Below are the code and all the weights of a small trained network. Each question names an input and a class and asks about switching units off, where a switched-off unit gives its printed mean instead of its output.

import numpy as np


def w(rows, s, z=0):
    codes = np.array(rows[::2]) - 128.0
    scale = np.full(codes.shape[1], s)
    scale[-1] = z or s
    return codes * scale


def norm(h):
    return h / np.sqrt((h * h).mean(-1, keepdims=True) + 1e-5)


def f(y):
    return y / 2 * (1 + np.tanh(0.7978845608 * (y + 0.044715 * y**3)))


def log_softmax(a):
    a = a - a.max(-1, keepdims=True)
    return a - np.log(np.exp(a).sum(-1, keepdims=True))


def net(x, mask):
    res = np.array(x, float).reshape(1, 5) / 4 @ E
    u = 0
    for l in range(2):
        y = f(norm(res) @ A[l][:, :-1].T + A[l][:, -1])
        res = res + np.where(mask[u : u + 7], y, B[l][:, -1]) @ B[l][:, :-1]
        u += 7
    return log_softmax(norm(res)[-1] @ U[:, :-1].T + U[:, -1])


A, B = {}, {}
E = w([
[87,87,136,2],'x0',
[40,164,70,199],'x1',
[118,123,147,136],'x2',
[116,145,146,130],'x3',
[130,97,132,134],'x4',
],0.0073)
A[0] = w([
[249,143,176,163,203],'0.n0',
[158,101,137,125,254],'0.n1',
[126,132,159,61,88],'0.n2',
[99,150,111,182,53],'0.n3',
[143,122,165,76,122],'0.n4',
[125,127,116,180,219],'0.n5',
[49,105,106,102,64],'0.n6',
],0.015,0.0017)
B[0] = w([
[21,250,202,95,254],'0.n0',
[186,200,155,135,160],'0.n1',
[204,62,52,124,179],'0.n2',
[190,60,44,143,181],'0.n3',
[192,81,80,159,176],'0.n4',
[192,154,77,157,180],'0.n5',
[50,204,117,73,182],'0.n6',
],0.011,0.0092)
A[1] = w([
[153,64,89,154,192],'1.n0',
[155,74,151,115,158],'1.n1',
[204,53,166,95,7],'1.n2',
[6,88,127,94,49],'1.n3',
[102,176,211,129,3],'1.n4',
[134,105,150,131,148],'1.n5',
[160,108,105,225,199],'1.n6',
],0.017,0.0021)
B[1] = w([
[120,169,186,163,250],'1.n0',
[161,187,104,164,160],'1.n1',
[250,180,49,118,224],'1.n2',
[72,72,42,86,225],'1.n3',
[85,177,193,110,254],'1.n4',
[125,179,84,175,114],'1.n5',
[120,38,178,127,247],'1.n6',
],0.021,0.0057)
U = w([
[77,188,202,108,202],'0',
[108,3,171,188,230],'1',
[213,139,66,120,250],'2',
[47,55,23,69,9],'3',
],0.015,0.0013)

Each question gives the input, the list of numbers given to net, and the class t.
The units are the neurons (one row each of A and B). Each row of codes is followed by its name. A weight is (code - 128) times the scale printed after its matrix; where a second scale follows, it is the last column's (A, B and U).
mask holds one flag per neuron, layer by layer. A switched-off neuron (its flag False) gives its mean, the last column of its row in B, instead of its output. The means were averaged over made-up inputs and are rounded, as every weight is.
A unit's drop is (log p(t) with every unit on - log p(t) with that unit switched off) / (log p(t) with every unit on - log p(t) with every unit switched off).
The circuit of an input: a set's keep is (log p(t) with only the set's units on - log p(t) with every unit switched off) / (log p(t) with every unit on - log p(t) with every unit switched off). Starting from the 12 units with the biggest drops (on a tie, the unit counted first), units are removed one at a time, each time the one whose removal leaves the highest keep (on an exact tie, the one counted first), for as long as the keep stays at least 0.8.
units of the circuit, in order: the units of the circuit, biggest drop first
k most important neurons: the k neurons with the biggest drops, biggest first
top k neurons in layer l: the k neurons of layer l with the biggest drops, biggest first
drop of u: that unit's drop, to one decimal
input [-7,1,5,7,1], class 1: units of the circuit, in order => [0.n3; 1.n6]
input [1,-6,7,-3,-6], class 2: units of the circuit, in order => [0.n4]
input [-8,1,5,-8,-8], class 1: top 3 neurons in layer 0 => [0.n3; 0.n6; 0.n5]
input [-6,1,7,-6,-6], class 1: top 2 neurons in layer 0 => [0.n3; 0.n6]
input [1,-8,5,-7,-2], class 2: top 3 neurons in layer 0 => [0.n2; 0.n4; 0.n6]
input [1,7,0,0,-2], class 3: 2 most important neurons => [0.n6; 0.n4]
input [0,5,2,2,7], class 1: top 3 neurons in layer 0 => [0.n0; 0.n3; 0.n5]
input [8,-2,2,3,5], class 2: drop of 0.n0 => 0.2
input [3,0,3,-5,-2], class 2: drop of 0.n0 => 1.6
input [5,-1,5,5,3], class 2: drop of 0.n0 => 0.9
input [-6,1,1,3,-5], class 1: drop of 1.n6 => 0.2
